Below is a small trained network, with its code and all its weights. Each question gives an input and a class and asks what happens when units are switched off, that is, made to give their printed mean instead of their output.

import numpy as np


def w(rows, s, z=0):
    codes = np.array(rows[::2]) - 128.0
    scale = np.full(codes.shape[1], s)
    scale[-1] = z or s
    return codes * scale


def f(y):
    return np.maximum(y, 0)


def log_softmax(a):
    a = a - a.max(-1, keepdims=True)
    return a - np.log(np.exp(a).sum(-1, keepdims=True))


def net(x, mask):
    res = np.array(x, float).reshape(1, 4) / 4 @ E
    y = f(res @ A[0][:, :-1].T + A[0][:, -1])
    res = res + np.where(mask, y, B[0][:, -1]) @ B[0][:, :-1]
    return log_softmax(res[-1] @ U[:, :-1].T + U[:, -1])


A, B = {}, {}
E = w([
[199,27,147,60,224,146],'x0',
[2,117,49,74,183,94],'x1',
[151,49,113,197,106,15],'x2',
[108,90,70,254,166,213],'x3',
],0.0096)
A[0] = w([
[126,117,107,142,142,153,47],'N0',
[97,198,111,78,191,193,55],'N1',
[78,116,87,105,156,108,57],'N2',
[130,130,147,59,87,66,105],'N3',
[209,114,149,128,118,154,53],'N4',
[70,102,65,72,132,99,53],'N5',
[196,68,138,93,167,157,93],'N6',
[114,117,111,151,130,146,43],'N7',
[93,94,154,117,174,132,66],'N8',
[139,71,95,154,120,53,55],'N9',
[3,108,51,79,199,70,31],'N10',
[151,131,134,96,94,124,61],'N11',
[158,32,139,97,179,118,73],'N12',
[108,109,117,162,150,147,69],'N13',
[197,141,200,127,83,118,36],'N14',
[131,189,103,160,66,89,70],'N15',
[111,107,91,146,154,46,71],'N16',
[156,103,178,174,118,89,87],'N17',
[91,92,80,171,151,160,111],'N18',
[57,110,75,110,169,104,54],'N19',
[102,95,70,193,164,157,99],'N20',
[120,115,84,168,163,172,86],'N21',
[155,69,116,86,253,99,109],'N22',
[35,217,88,188,51,79,66],'N23',
[165,104,75,146,124,39,67],'N24',
[131,124,82,174,175,176,108],'N25',
[130,148,144,88,149,95,20],'N26',
[154,83,119,177,121,46,60],'N27',
[146,67,126,95,151,145,59],'N28',
[136,186,148,80,129,38,84],'N29',
[128,109,106,135,115,141,70],'N30',
[113,122,115,176,158,141,67],'N31',
[97,93,116,207,172,145,118],'N32',
[128,65,96,135,109,57,62],'N33',
[113,118,134,126,126,155,71],'N34',
[213,133,83,167,104,174,57],'N35',
[114,158,126,46,131,42,120],'N36',
[132,128,129,89,95,102,1],'N37',
[87,115,149,133,151,119,12],'N38',
[101,166,119,142,80,108,21],'N39',
[141,140,170,52,111,71,101],'N40',
[123,128,154,96,180,162,31],'N41',
[143,200,129,78,151,215,48],'N42',
[175,81,110,107,165,126,87],'N43',
],0.015,0.0066)
B[0] = w([
[126,104,131,114,149,126,144],'N0',
[95,80,90,42,42,134,196],'N1',
[167,142,186,166,97,118,176],'N2',
[126,57,112,130,212,131,202],'N3',
[145,169,174,190,102,121,188],'N4',
[179,134,194,216,89,96,193],'N5',
[91,217,83,152,124,89,215],'N6',
[150,126,133,101,155,118,143],'N7',
[99,190,139,167,112,129,156],'N8',
[77,103,109,51,87,151,189],'N9',
[206,141,226,219,57,100,250],'N10',
[146,94,157,135,146,84,150],'N11',
[96,189,69,139,145,132,215],'N12',
[137,103,132,126,155,138,157],'N13',
[213,114,224,243,115,86,200],'N14',
[117,217,83,156,148,145,190],'N15',
[122,114,120,98,56,154,181],'N16',
[126,126,167,116,59,151,181],'N17',
[170,83,139,117,182,94,193],'N18',
[188,148,195,184,102,118,195],'N19',
[147,71,123,125,181,109,205],'N20',
[124,60,128,129,180,97,183],'N21',
[93,254,82,134,162,153,239],'N22',
[71,240,41,146,171,170,248],'N23',
[120,92,84,49,84,184,188],'N24',
[132,85,140,128,164,89,192],'N25',
[127,104,116,130,160,115,154],'N26',
[103,83,89,74,71,156,197],'N27',
[103,171,92,146,132,160,176],'N28',
[119,88,120,119,197,115,199],'N29',
[127,126,138,113,140,133,135],'N30',
[136,115,138,106,157,102,162],'N31',
[106,73,141,94,189,116,203],'N32',
[92,86,93,51,55,170,186],'N33',
[114,108,128,103,129,154,135],'N34',
[193,92,232,194,131,72,187],'N35',
[160,56,159,120,205,117,215],'N36',
[143,103,112,124,165,109,147],'N37',
[136,136,143,129,127,106,135],'N38',
[110,191,96,114,145,147,163],'N39',
[113,65,137,149,199,115,209],'N40',
[105,147,85,102,107,166,161],'N41',
[64,45,98,2,28,177,195],'N42',
[126,192,98,128,133,171,185],'N43',
],0.009,0.017)
U = w([
[105,68,122,135,246,95,147],'0',
[87,250,60,153,153,116,83],'1',
[131,148,198,192,66,96,254],'2',
[86,93,87,68,32,124,13],'3',
],0.012,0.0018)

Each question gives the input, the list of numbers given to net, and the class t.
The units are the neurons (one row each of A and B). Each row of codes is followed by its name. A weight is (code - 128) times the scale printed after its matrix; where a second scale follows, it is the last column's (A, B and U).
mask holds one flag per neuron, in row order. A switched-off neuron (its flag False) gives its mean, the last column of its row in B, instead of its output. The means were averaged over made-up inputs and are rounded, as every weight is.
A unit's drop is (log p(t) with every unit on - log p(t) with that unit switched off) / (log p(t) with every unit on - log p(t) with every unit switched off).
The circuit of an input: a set's keep is (log p(t) with only the set's units on - log p(t) with every unit switched off) / (log p(t) with every unit on - log p(t) with every unit switched off). Starting from the 12 units with the biggest drops (on a tie, the unit counted first), units are removed one at a time, each time the one whose removal leaves the highest keep (on an exact tie, the one counted first), for as long as the keep stays at least 0.8.
circuit, biggest first: the units of the circuit, biggest drop first
most important unit: the unit with the biggest drop
k most important neurons: the k neurons with the biggest drops, biggest first
drop of u: that unit's drop, to one decimal
input [6,-6,-1,2], class 1: circuit, biggest first	[N6]
input [-1,-8,0,8], class 0: 2 most important neurons	[N10 N32]
input [-3,-4,-1,4], class 0: circuit, biggest first	[N10 N22]
input [-4,-2,-8,-7], class 3: 2 most important neurons	[N42 N1]
input [-2,2,6,-5], class 3: 3 most important neurons	[N33 N24 N16]
input [-3,1,-7,-7], class 0: 2 most important neurons	[N36 N40]
input [-6,7,5,-1], class 2: 4 most important neurons	[N10 N5 N22 N19]
input [0,-6,6,-6], class 0: 2 most important neurons	[N10 N3]
input [8,6,-8,-3], class 1: 2 most important neurons	[N22 N6]
input [-6,-5,-1,3], class 1: 2 most important neurons	[N23 N10]
input [6,1,7,3], class 3: 4 most important neurons	[N33 N23 N27 N9]
input [3,4,2,3], class 2: 2 most important neurons	[N10 N23]
input [-4,7,-4,-5], class 2: 2 most important neurons	[N10 N5]
input [-1,4,-5,5], class 0: most important unit	N18
input [6,-5,4,-5], class 1: drop of N22	0.2
input [-4,0,-7,0], class 3: drop of N42	0.1
input [7,0,-7,-1], class 1: drop of N24	0.1
input [6,8,-4,-4], class 2: drop of N10	0.8
